Here is a tiny trained network, its code and every weight. The questions are about switching its units off for an input and a class, where a switched-off unit gives its printed mean instead of its output.

import numpy as np


def w(rows, s, z=0):
    codes = np.array(rows[::2]) - 128.0
    scale = np.full(codes.shape[1], s)
    scale[-1] = z or s
    return codes * scale


def norm(h):
    return h / np.sqrt((h * h).mean(-1, keepdims=True) + 1e-5)


def f(y):
    return y / 2 * (1 + np.tanh(0.7978845608 * (y + 0.044715 * y**3)))


def log_softmax(a):
    a = a - a.max(-1, keepdims=True)
    return a - np.log(np.exp(a).sum(-1, keepdims=True))


def net(x, mask):
    res = np.array(x, float).reshape(1, 5) / 4 @ E
    u = 0
    for l in range(4):
        y = f(norm(res) @ A[l][:, :-1].T + A[l][:, -1])
        res = res + np.where(mask[u : u + 6], y, B[l][:, -1]) @ B[l][:, :-1]
        u += 6
    return log_softmax(norm(res)[-1] @ U[:, :-1].T + U[:, -1])


A, B = {}, {}
E = w([
[195,118,106,107,101,94,16,158,137],'x0',
[112,66,88,67,73,192,171,126,77],'x1',
[160,153,166,63,173,103,143,73,39],'x2',
[103,130,246,140,51,102,137,125,108],'x3',
[81,91,164,119,161,169,69,146,89],'x4',
],0.013)
A[0] = w([
[146,159,72,122,254,72,123,138,98,38],'L0N0',
[119,137,229,106,118,127,218,144,56,155],'L0N1',
[31,31,153,117,198,163,98,151,113,65],'L0N2',
[178,118,105,112,136,157,56,148,113,86],'L0N3',
[111,84,167,123,72,132,129,172,109,42],'L0N4',
[110,99,72,162,137,144,142,136,214,1],'L0N5',
],0.0089,0.0044)
B[0] = w([
[145,165,105,108,164,125,144,121,101,219],'L0N0',
[93,144,190,137,62,112,152,1,173,253],'L0N1',
[91,195,122,160,124,219,76,109,94,203],'L0N2',
[85,215,187,218,116,110,182,116,148,185],'L0N3',
[101,204,14,107,201,128,128,105,35,152],'L0N4',
[140,183,135,15,91,105,97,79,21,163],'L0N5',
],0.0089,0.0057)
A[1] = w([
[106,47,157,106,154,185,95,199,134,30],'L1N0',
[168,94,138,118,151,78,49,193,171,67],'L1N1',
[158,166,80,166,155,94,66,151,121,162],'L1N2',
[167,78,76,124,86,146,140,148,172,2],'L1N3',
[204,147,80,119,251,108,113,127,160,72],'L1N4',
[160,120,69,138,87,160,143,160,116,25],'L1N5',
],0.017,0.0032)
B[1] = w([
[102,136,96,175,149,168,130,82,89,149],'L1N0',
[218,112,187,157,58,210,119,122,210,198],'L1N1',
[182,154,134,175,128,117,73,109,168,241],'L1N2',
[95,102,106,48,93,99,143,130,182,152],'L1N3',
[158,161,68,100,254,106,147,116,112,251],'L1N4',
[75,130,115,85,120,106,149,174,127,159],'L1N5',
],0.014,0.011)
A[2] = w([
[159,61,227,58,111,102,102,103,1,44],'L2N0',
[188,87,163,178,92,98,80,170,135,59],'L2N1',
[79,62,77,72,76,66,136,198,133,6],'L2N2',
[126,136,186,205,120,125,237,183,134,24],'L2N3',
[50,53,98,162,159,197,39,186,72,63],'L2N4',
[73,107,131,79,125,128,199,129,180,157],'L2N5',
],0.015,0.0021)
B[2] = w([
[133,113,148,70,105,154,50,5,74,245],'L2N0',
[114,120,177,127,120,156,97,196,113,231],'L2N1',
[114,87,107,63,86,99,130,169,86,199],'L2N2',
[136,89,96,182,153,105,144,85,134,198],'L2N3',
[92,156,66,158,131,245,166,146,140,228],'L2N4',
[114,109,140,146,93,79,94,172,120,253],'L2N5',
],0.019,0.0061)
A[3] = w([
[140,192,92,167,109,100,61,152,152,10],'L3N0',
[79,141,108,183,109,4,165,138,155,71],'L3N1',
[113,116,167,194,163,67,208,137,74,7],'L3N2',
[89,137,130,39,101,87,127,156,88,87],'L3N3',
[153,209,69,76,244,46,120,134,104,187],'L3N4',
[139,131,209,33,111,123,129,66,61,56],'L3N5',
],0.015,0.0012)
B[3] = w([
[58,144,245,83,108,142,158,197,83,171],'L3N0',
[135,85,64,159,104,140,196,119,202,173],'L3N1',
[139,87,136,215,83,102,106,73,155,158],'L3N2',
[83,170,196,129,153,41,142,173,64,166],'L3N3',
[157,131,147,87,234,110,253,125,102,251],'L3N4',
[152,128,111,37,136,119,10,2,44,206],'L3N5',
],0.012,0.014)
U = w([
[188,167,132,87,241,117,190,153,121,247],'0',
[76,85,105,59,65,62,159,231,93,20],'1',
[113,78,123,205,93,86,179,97,171,91],'2',
[184,145,216,135,94,168,65,227,179,55],'3',
[119,116,155,81,103,137,74,36,56,231],'4',
[63,150,76,158,119,254,142,160,107,67],'5',
],0.014,0.0015)

Each question gives the input, the list of numbers given to net, and the class t.
The units are the neurons (one row each of A and B). Each row of codes is followed by its name. A weight is (code - 128) times the scale printed after its matrix; where a second scale follows, it is the last column's (A, B and U).
mask holds one flag per neuron, layer by layer. A switched-off neuron (its flag False) gives its mean, the last column of its row in B, instead of its output. The means were averaged over made-up inputs and are rounded, as every weight is.
A unit's drop is (log p(t) with every unit on - log p(t) with that unit switched off) / (log p(t) with every unit on - log p(t) with every unit switched off).
The circuit of an input: a set's keep is (log p(t) with only the set's units on - log p(t) with every unit switched off) / (log p(t) with every unit on - log p(t) with every unit switched off). Starting from the 12 units with the biggest drops (on a tie, the unit counted first), units are removed one at a time, each time the one whose removal leaves the highest keep (on an exact tie, the one counted first), for as long as the keep stays at least 0.8.
units of the circuit, in order: the units of the circuit, biggest drop first
k most important neurons: the k neurons with the biggest drops, biggest first
top k neurons in layer l: the k neurons of layer l with the biggest drops, biggest first
drop when u is switched off: that unit's drop, to one decimal
input [6,-6,1,1,0], class 3: units of the circuit, in order	[L1N1]
input [-7,-8,5,0,5], class 4: 4 most important neurons	[L0N1, L1N4, L1N2, L0N3]
input [-8,-5,6,-3,4], class 4: 4 most important neurons	[L0N1, L1N4, L1N2, L3N5]
input [-7,-1,1,6,-1], class 2: 4 most important neurons	[L2N3, L0N5, L3N1, L2N5]
input [1,-3,-7,-4,-1], class 3: 2 most important neurons	[L1N1, L0N4]
input [-2,-6,-2,2,1], class 3: 2 most important neurons	[L0N1, L0N3]
input [5,2,-7,-3,-2], class 1: 4 most important neurons	[L1N3, L1N5, L2N2, L0N5]
input [6,4,5,-3,6], class 5: top 2 neurons in layer 0	[L0N1, L0N5]
input [-2,-5,-6,5,3], class 2: top 2 neurons in layer 1	[L1N2, L1N1]
input [-4,-4,3,6,-6], class 2: 2 most important neurons	[L2N3, L0N5]
input [6,7,-6,6,3], class 5: 2 most important neurons	[L2N4, L1N0]
input [-3,7,3,-2,-5], class 1: 2 most important neurons	[L0N5, L2N5]
input [-4,2,0,7,-5], class 2: 4 most important neurons	[L2N3, L0N5, L3N1, L2N5]
input [-7,1,-8,2,1], class 2: units of the circuit, in order	[L2N3]
input [-2,-5,-3,6,5], class 2: top 2 neurons in layer 0	[L0N5, L0N1]
input [7,0,5,2,-8], class 3: top 2 neurons in layer 0	[L0N1, L0N4]
input [7,-3,4,-1,4], class 3: top 2 neurons in layer 1	[L1N1, L1N2]
input [-3,-1,-7,8,6], class 5: drop when L2N4 is switched off	0.4
